Below are the code and all the weights of a small trained network. Each question names an input and a target symbol and asks about switching units off, where a switched-off unit gives its printed mean instead of its output.

import numpy as np


def w(rows, s, z=0):
    codes = np.array(rows[::2]) - 128.0
    scale = np.full(codes.shape[1], s)
    scale[-1] = z or s
    return codes * scale


def norm(h):
    return h / np.sqrt((h * h).mean(-1, keepdims=True) + 1e-5)


def f(y):
    return y / 2 * (1 + np.tanh(0.7978845608 * (y + 0.044715 * y**3)))


def softmax(a):
    e = np.exp(a - a.max(-1, keepdims=True))
    return e / e.sum(-1, keepdims=True)


def log_softmax(a):
    a = a - a.max(-1, keepdims=True)
    return a - np.log(np.exp(a).sum(-1, keepdims=True))


def net(x, mask):
    ids = ['αγδεζηθλμξπσψω'.index(c) for c in x.split()]
    T = len(ids)
    res = E[ids] + P[:T]
    u = 0
    for l in range(3):
        r = norm(res)
        for j in range(2):
            rows = slice(2 * j, 2 * j + 2)
            q, k, v = (r @ M[l][rows].T for M in (Q, K, V))
            z = softmax(np.where(np.tri(T) > 0, q @ k.T / 2**0.5, -1e9)) @ v
            o = O[l][rows]
            res = res + np.where(mask[u + j], z, o[:, -1]) @ o[:, :-1]
        u += 2
        y = f(norm(res) @ A[l][:, :-1].T + A[l][:, -1])
        res = res + np.where(mask[u : u + 4], y, B[l][:, -1]) @ B[l][:, :-1]
        u += 4
    return log_softmax(norm(res)[-1] @ U[:, :-1].T + U[:, -1])


Q, K, V, O, A, B = {}, {}, {}, {}, {}, {}
E = w([
[160,165,136],'α',
[114,149,133],'γ',
[159,156,139],'δ',
[151,146,168],'ε',
[163,163,138],'ζ',
[169,154,150],'η',
[125,167,72],'θ',
[224,20,56],'λ',
[100,142,149],'μ',
[110,155,141],'ξ',
[190,200,123],'π',
[116,165,132],'σ',
[92,60,154],'ψ',
[210,248,76],'ω',
],0.017)
P = w([
[110,222,131],'0',
[146,209,201],'1',
[75,216,10],'2',
[23,255,224],'3',
[177,114,130],'4',
[47,240,192],'5',
[36,96,46],'6',
[66,240,211],'7',
[148,109,105],'8',
[35,250,187],'9',
[148,107,106],'10',
],0.0086)
Q[0] = w([
[255,44,91],'0.h0',
[158,145,96],'0.h0',
[39,150,179],'0.h1',
[69,218,132],'0.h1',
],0.0077)
K[0] = w([
[130,110,129],'0.h0',
[95,78,146],'0.h0',
[66,243,175],'0.h1',
[158,163,91],'0.h1',
],0.011)
V[0] = w([
[212,77,92],'0.h0',
[255,80,221],'0.h0',
[134,60,107],'0.h1',
[63,63,72],'0.h1',
],0.0048)
O[0] = w([
[254,135,80,4],'0.h0',
[232,84,187,18],'0.h0',
[94,76,152,28],'0.h1',
[227,63,16,62],'0.h1',
],0.006,0.0027)
A[0] = w([
[233,133,245,255],'0.n0',
[36,28,158,208],'0.n1',
[75,177,172,147],'0.n2',
[197,220,135,230],'0.n3',
],0.012,0.0019)
B[0] = w([
[108,177,87,160],'0.n0',
[232,134,169,245],'0.n1',
[165,209,143,254],'0.n2',
[3,162,54,213],'0.n3',
],0.0069,0.0068)
Q[1] = w([
[179,89,1],'1.h0',
[154,201,158],'1.h0',
[192,48,73],'1.h1',
[87,110,94],'1.h1',
],0.011)
K[1] = w([
[177,64,10],'1.h0',
[108,84,243],'1.h0',
[133,148,157],'1.h1',
[106,144,19],'1.h1',
],0.011)
V[1] = w([
[127,60,167],'1.h0',
[184,120,194],'1.h0',
[113,186,7],'1.h1',
[79,125,17],'1.h1',
],0.011)
O[1] = w([
[58,15,119,5],'1.h0',
[1,199,64,206],'1.h0',
[129,230,146,251],'1.h1',
[244,113,203,100],'1.h1',
],0.0076,0.003)
A[1] = w([
[75,254,34,254],'1.n0',
[156,184,72,70],'1.n1',
[222,191,167,122],'1.n2',
[50,215,217,56],'1.n3',
],0.0088,0.0029)
B[1] = w([
[197,34,222,253],'1.n0',
[241,31,193,145],'1.n1',
[204,43,142,157],'1.n2',
[28,117,2,195],'1.n3',
],0.0084,0.013)
Q[2] = w([
[129,148,144],'2.h0',
[95,64,203],'2.h0',
[98,127,224],'2.h1',
[164,10,179],'2.h1',
],0.011)
K[2] = w([
[124,112,148],'2.h0',
[112,162,74],'2.h0',
[10,102,120],'2.h1',
[127,139,25],'2.h1',
],0.013)
V[2] = w([
[93,86,224],'2.h0',
[253,134,113],'2.h0',
[163,79,47],'2.h1',
[58,32,3],'2.h1',
],0.0059)
O[2] = w([
[111,17,163,196],'2.h0',
[91,104,3,66],'2.h0',
[123,149,71,4],'2.h1',
[209,170,101,58],'2.h1',
],0.0072,0.0024)
A[2] = w([
[206,145,90,59],'2.n0',
[140,113,247,1],'2.n1',
[77,156,73,170],'2.n2',
[4,106,41,150],'2.n3',
],0.014,0.0048)
B[2] = w([
[23,26,46,154],'2.n0',
[63,80,188,244],'2.n1',
[139,245,19,173],'2.n2',
[105,244,102,255],'2.n3',
],0.011,0.0052)
U = w([
[132,162,121,69],'α',
[84,118,120,112],'γ',
[125,157,111,73],'δ',
[92,128,122,108],'ε',
[137,167,129,70],'ζ',
[132,160,114,73],'η',
[241,133,144,254],'θ',
[125,100,24,227],'λ',
[13,88,145,148],'μ',
[79,129,134,121],'ξ',
[199,227,156,101],'π',
[85,140,163,147],'σ',
[9,195,42,248],'ψ',
[180,203,99,158],'ω',
],0.011,0.006)

Each question gives the input, a string of symbols that net reads in full, and the target symbol t.
The units are the heads (2 rows each of Q, K, V and O) and the neurons (one row each of A and B). Each row of codes is followed by its name. A weight is (code - 128) times the scale printed after its matrix; where a second scale follows, it is the last column's (O, A, B and U).
mask holds one flag per unit, layer by layer, with each layer's heads first. A switched-off unit (its flag False) gives its mean, the last column of its rows in O or B, instead of its output. The means were averaged over made-up inputs and are rounded, as every weight is.
A unit's drop is (log p(t) with every unit on - log p(t) with that unit switched off) / (log p(t) with every unit on - log p(t) with every unit switched off).
The circuit of an input: a set's keep is (log p(t) with only the set's units on - log p(t) with every unit switched off) / (log p(t) with every unit on - log p(t) with every unit switched off). Starting from the 12 units with the biggest drops (on a tie, the unit counted first), units are removed one at a time, each time the one whose removal leaves the highest keep (on an exact tie, the one counted first), for as long as the keep stays at least 0.8.
circuit, biggest first: the units of the circuit, biggest drop first
unit that matters most: the unit with the biggest drop
top k neurons: the k neurons with the biggest drops, biggest first
top k neurons in layer l: the k neurons of layer l with the biggest drops, biggest first
input θ γ π ψ ω δ π π θ π ψ, target θ: top neuron in layer 1 => 1.n2
input α ψ ψ ψ θ ψ ω π ω, target θ: top 4 neurons => 1.n0, 1.n3, 0.n2, 2.n1
input ψ α ψ ε, target ψ: circuit, biggest first => 1.n3, 0.n1
input ψ θ α α η θ α λ, target λ: top 3 neurons => 1.n0, 1.n3, 0.n2
input ψ ψ μ, target μ: circuit, biggest first => 1.n0, 2.n3
input α θ π η θ ψ ψ α, target ψ: top 3 neurons => 0.n1, 1.n3, 0.n3
input ψ π θ μ ψ λ ψ, target λ: top 3 neurons in layer 0 => 0.n2, 0.n1, 0.n3
input ω σ ψ θ μ γ ψ ζ, target ψ: circuit, biggest first => 0.n3, 1.n3
input ξ ζ ψ η, target ψ: top 3 neurons in layer 0 => 0.n1, 0.n3, 0.n0
input ψ θ μ ε λ θ π, target θ: top 2 neurons => 1.n0, 1.n1
input ε ω ψ ζ σ λ ψ, target λ: top 2 neurons in layer 1 => 1.n0, 1.n1
input μ θ α λ, target λ: top 2 neurons => 1.n0, 0.n2
input ψ λ π, target λ: top 3 neurons => 1.n1, 0.n0, 2.n0
input α σ ψ ε ψ ψ ψ α, target ψ: top 2 neurons => 0.n1, 0.n3
input ψ μ ψ λ μ ψ ψ ψ π π, target ψ: top 4 neurons => 0.n3, 0.n1, 1.n3, 2.n2
input ψ θ ψ, target θ: unit that matters most => 0.h0
input ζ ε ψ θ θ σ ψ δ, target ψ: top 4 neurons => 0.n1, 0.n3, 1.n3, 2.n2
input ψ ψ μ ψ μ ε, target ψ: top 2 neurons => 1.n3, 0.n3
input α α λ ψ, target ψ: top 2 neurons => 1.n3, 1.n0
input ψ θ θ θ σ ψ ζ δ, target ψ: top 3 neurons in layer 0 => 0.n1, 0.n3, 0.n0
input ψ ψ θ ζ, target ψ: unit that matters most => 1.h0
input θ ψ π λ, target ψ: top 2 neurons in layer 0 => 0.n2, 0.n3
